Below is a small trained network, with its code and all its weights. Each question gives an input and a class and asks what happens when units are switched off, that is, made to give their printed mean instead of their output.

import numpy as np


def w(rows, s, z=0):
    codes = np.array(rows[::2]) - 128.0
    scale = np.full(codes.shape[1], s)
    scale[-1] = z or s
    return codes * scale


def norm(h):
    return h / np.sqrt((h * h).mean(-1, keepdims=True) + 1e-5)


def f(y):
    return np.maximum(y, 0)


def log_softmax(a):
    a = a - a.max(-1, keepdims=True)
    return a - np.log(np.exp(a).sum(-1, keepdims=True))


def net(x, mask):
    res = np.array(x, float).reshape(1, 3) / 4 @ E
    u = 0
    for l in range(3):
        y = f(norm(res) @ A[l][:, :-1].T + A[l][:, -1])
        res = res + np.where(mask[u : u + 4], y, B[l][:, -1]) @ B[l][:, :-1]
        u += 4
    return log_softmax(norm(res)[-1] @ U[:, :-1].T + U[:, -1])


A, B = {}, {}
E = w([
[45,121,152,210,134,150,109,76,190,2,149,108],'x0',
[49,126,65,144,8,156,71,136,134,112,90,89],'x1',
[69,222,16,35,120,140,65,64,80,148,122,152],'x2',
],0.003)
A[0] = w([
[182,105,153,139,84,166,166,209,150,214,94,79,3],'0.n1',
[81,51,93,160,2,245,86,181,88,152,30,60,134],'0.n2',
[127,52,174,179,117,122,189,178,166,107,106,77,150],'0.n3',
[173,55,180,129,74,114,146,234,131,164,131,85,197],'0.n4',
],0.0049,0.0036)
B[0] = w([
[103,108,33,40,191,44,212,204,3,101,182,253,170],'0.n1',
[156,9,33,76,111,154,168,93,99,41,8,182,253],'0.n2',
[115,89,116,219,64,173,109,132,217,221,97,35,232],'0.n3',
[81,194,176,10,172,19,142,77,7,53,99,172,231],'0.n4',
],0.0046,0.0062)
A[1] = w([
[137,236,159,93,103,79,88,211,96,200,208,71,155],'1.n1',
[172,85,113,67,69,212,127,98,127,107,71,165,54],'1.n2',
[182,124,110,75,103,114,141,182,91,254,83,151,163],'1.n3',
[67,223,182,158,124,91,53,138,137,179,201,99,253],'1.n4',
],0.0057,0.0031)
B[1] = w([
[49,92,188,241,123,179,167,126,222,211,204,221,186],'1.n1',
[126,227,252,174,179,116,126,169,149,160,218,82,249],'1.n2',
[213,122,34,123,43,203,45,171,203,198,186,132,252],'1.n3',
[190,97,98,40,209,54,136,57,137,253,161,189,199],'1.n4',
],0.0059,0.0047)
A[2] = w([
[114,183,181,129,87,78,129,183,138,171,212,184,52],'2.n1',
[43,240,109,57,164,168,76,91,82,44,123,108,60],'2.n2',
[155,200,96,90,175,219,71,96,127,111,165,126,154],'2.n3',
[255,174,111,117,61,198,22,187,117,113,108,45,2],'2.n4',
],0.0065,0.0051)
B[2] = w([
[188,214,183,217,159,162,170,179,75,126,121,137,203],'2.n1',
[141,167,191,161,208,201,207,93,79,206,212,165,206],'2.n2',
[53,75,72,93,41,114,48,109,174,24,66,80,253],'2.n3',
[33,234,61,83,96,116,2,228,39,13,110,27,173],'2.n4',
],0.0081,0.005)
U = w([
[245,202,223,208,215,82,216,234,56,244,195,232,180],'0',
[162,23,244,213,237,23,208,36,239,241,178,61,149],'1',
[196,175,27,171,56,219,7,167,238,248,220,220,42],'2',
[32,112,71,27,224,29,35,5,220,69,138,192,114],'3',
[211,24,33,33,43,57,198,231,20,85,30,215,183],'4',
[40,22,229,233,30,141,207,145,177,12,22,31,124],'5',
[53,232,25,64,28,196,26,241,47,29,109,30,1],'6',
[28,205,230,196,217,254,222,44,73,114,224,130,135],'7',
],0.009,0.0022)

Each question gives the input, the list of numbers given to net, and the class t.
The units are the neurons (one row each of A and B). Each row of codes is followed by its name. A weight is (code - 128) times the scale printed after its matrix; where a second scale follows, it is the last column's (A, B and U).
mask holds one flag per neuron, layer by layer. A switched-off neuron (its flag False) gives its mean, the last column of its row in B, instead of its output. The means were averaged over made-up inputs and are rounded, as every weight is.
A unit's drop is (log p(t) with every unit on - log p(t) with that unit switched off) / (log p(t) with every unit on - log p(t) with every unit switched off).
The circuit of an input: a set's keep is (log p(t) with only the set's units on - log p(t) with every unit switched off) / (log p(t) with every unit on - log p(t) with every unit switched off). Starting from all 12 units, units are removed one at a time, each time the one whose removal leaves the highest keep (on an exact tie, the one counted first), for as long as the keep stays at least 0.8.
units of the circuit, in order: the units of the circuit, biggest drop first
most important unit: the unit with the biggest drop
k most important neurons: the k neurons with the biggest drops, biggest first
top k neurons in layer l: the k neurons of layer l with the biggest drops, biggest first
input [0,1,-7], class 4: most important unit	1.n2
input [-6,-8,2], class 2: top 2 neurons in layer 1	1.n3, 1.n1
input [3,1,4], class 7: 2 most important neurons	1.n3, 2.n2
input [1,-2,5], class 3: top 3 neurons in layer 1	1.n2, 1.n3, 1.n4
input [5,0,-7], class 1: units of the circuit, in order	2.n3, 0.n3
input [-2,0,2], class 2: 2 most important neurons	0.n2, 1.n1
input [7,0,6], class 3: units of the circuit, in order	0.n2, 1.n4
input [0,1,-4], class 4: 3 most important neurons	0.n4, 0.n1, 0.n3
input [8,-2,-8], class 1: 2 most important neurons	0.n2, 2.n3
input [-1,-7,3], class 2: 4 most important neurons	0.n2, 1.n1, 0.n4, 1.n3
input [2,-3,0], class 1: top 2 neurons in layer 1	1.n3, 1.n2
input [-1,0,-4], class 0: 2 most important neurons	0.n4, 0.n2
input [1,0,1], class 3: 2 most important neurons	0.n2, 0.n1
input [4,6,2], class 7: units of the circuit, in order	1.n3, 2.n2
input [7,4,0], class 5: 4 most important neurons	0.n4, 1.n3, 0.n1, 2.n2
input [0,-3,6], class 2: 2 most important neurons	0.n2, 0.n4
input [5,1,8], class 7: 2 most important neurons	2.n2, 1.n3
input [7,8,2], class 7: 2 most important neurons	1.n3, 2.n2
input [6,3,2], class 7: 2 most important neurons	1.n3, 2.n2
input [-8,-3,1], class 2: 3 most important neurons	1.n3, 0.n2, 1.n1
input [4,-8,-3], class 1: 2 most important neurons	1.n2, 0.n2
input [1,6,-3], class 5: top 2 neurons in layer 1	1.n2, 1.n3
input [-7,-1,-1], class 0: most important unit	0.n2
input [3,-2,2], class 3: most important unit	0.n2
input [0,-2,-8], class 0: top 2 neurons in layer 2	2.n3, 2.n1
input [-3,-7,1], class 2: top 3 neurons in layer 1	1.n3, 1.n1, 1.n2
input [0,5,-5], class 4: most important unit	0.n1
